100, 93, 50
91, 85, 109
101, 85, 46
139, 147, 117
|
100, 85, 46

150, 126, 90, 94, 118
132, 97, 111, 123, 94
|
150, 97

131, 84, 105, 141
146, 73, 117, 119
43, 71, 68, 111
136, 57, 103, 142
|
131, 73, 68, 142

73, 131, 136, 47, 64
81, 117, 126, 62, 89
|
73, 117

81, 113
65, 125
78, 145
56, 99
|
81, 125

158, 131, 91, 91
87, 124, 40, 148
60, 91, 87, 114
|
158, 124, 87

90, 97, 105, 52
88, 106, 106, 63
101, 83, 107, 97
113, 78, 96, 160
113, 110, 100, 102
|
90, 106, 107, 160
---
105, 130
104, 81
55, 100
134, 110
58, 111
103, 132
64, 124
68, 54
149, 110
|
130, 105
81, 104
100, 55
110, 134
111, 58
132, 103
124, 64
54, 68
110, 149

103, 141, 50, 58
85, 130, 98, 90
94, 88, 124, 125
113, 86, 97, 100
117, 92, 95, 99
|
58, 50, 141, 103
90, 98, 130, 85
125, 124, 88, 94
100, 97, 86, 113
99, 95, 92, 117

121, 82, 89
88, 112, 85
116, 86, 118
68, 116, 113
54, 88, 115
109, 112, 114
|
89, 82, 121
85, 112, 88
118, 86, 116
113, 116, 68
115, 88, 54
114, 112, 109

95, 129, 93, 88, 134, 104, 110, 94, 103
103, 104, 108, 105, 84, 112, 82, 82, 90
96, 70, 88, 93, 115, 105, 102, 69, 100
95, 54, 58, 117, 135, 103, 122, 103, 109
93, 67, 85, 124, 98, 89, 84, 97, 96
96, 72, 106, 120, 76, 95, 91, 96, 98
98, 65, 102, 101, 109, 97, 98, 111, 108
90, 116, 101, 127, 102, 103, 119, 112, 105
|
103, 94, 110, 104, 134, 88, 93, 129, 95
90, 82, 82, 112, 84, 105, 108, 104, 103
100, 69, 102, 105, 115, 93, 88, 70, 96
109, 103, 122, 103, 135, 117, 58, 54, 95
96, 97, 84, 89, 98, 124, 85, 67, 93
98, 96, 91, 95, 76, 120, 106, 72, 96
108, 111, 98, 97, 109, 101, 102, 65, 98
105, 112, 119, 103, 102, 127, 101, 116, 90

101, 102, 107, 125, 114, 89, 91, 101
100, 94, 105, 71, 81, 93, 106, 101
97, 104, 120, 83, 84, 106, 103, 107
107, 106, 92, 55, 108, 94, 110, 91
111, 102, 80, 108, 95, 104, 96, 102
96, 97, 94, 80, 95, 81, 98, 104
101, 110, 59, 82, 92, 83, 98, 105
105, 97, 105, 96, 89, 86, 101, 97
106, 100, 101, 82, 93, 108, 103, 105
97, 97, 92, 87, 105, 103, 104, 93
101, 99, 124, 90, 90, 103, 99, 96
|
101, 91, 89, 114, 125, 107, 102, 101
101, 106, 93, 81, 71, 105, 94, 100
107, 103, 106, 84, 83, 120, 104, 97
91, 110, 94, 108, 55, 92, 106, 107
102, 96, 104, 95, 108, 80, 102, 111
104, 98, 81, 95, 80, 94, 97, 96
105, 98, 83, 92, 82, 59, 110, 101
97, 101, 86, 89, 96, 105, 97, 105
105, 103, 108, 93, 82, 101, 100, 106
93, 104, 103, 105, 87, 92, 97, 97
96, 99, 103, 90, 90, 124, 99, 101

106, 100, 40, 101, 103, 98, 91, 95, 98, 103, 93, 97, 108, 93
111, 103, 88, 101, 98, 100, 102, 109, 98, 100, 110, 88, 92, 107
110, 101, 153, 91, 115, 89, 101, 100, 98, 109, 96, 101, 106, 103
97, 92, 74, 95, 93, 92, 122, 89, 96, 110, 98, 97, 137, 110
|
93, 108, 97, 93, 103, 98, 95, 91, 98, 103, 101, 40, 100, 106
107, 92, 88, 110, 100, 98, 109, 102, 100, 98, 101, 88, 103, 111
103, 106, 101, 96, 109, 98, 100, 101, 89, 115, 91, 153, 101, 110
110, 137, 97, 98, 110, 96, 89, 122, 92, 93, 95, 74, 92, 97

120, 76, 135
103, 112, 75
90, 109, 78
59, 96, 97
56, 98, 94
86, 84, 118
71, 89, 111
160, 78, 131
79, 74, 138
125, 82, 152
|
135, 76, 120
75, 112, 103
78, 109, 90
97, 96, 59
94, 98, 56
118, 84, 86
111, 89, 71
131, 78, 160
138, 74, 79
152, 82, 125
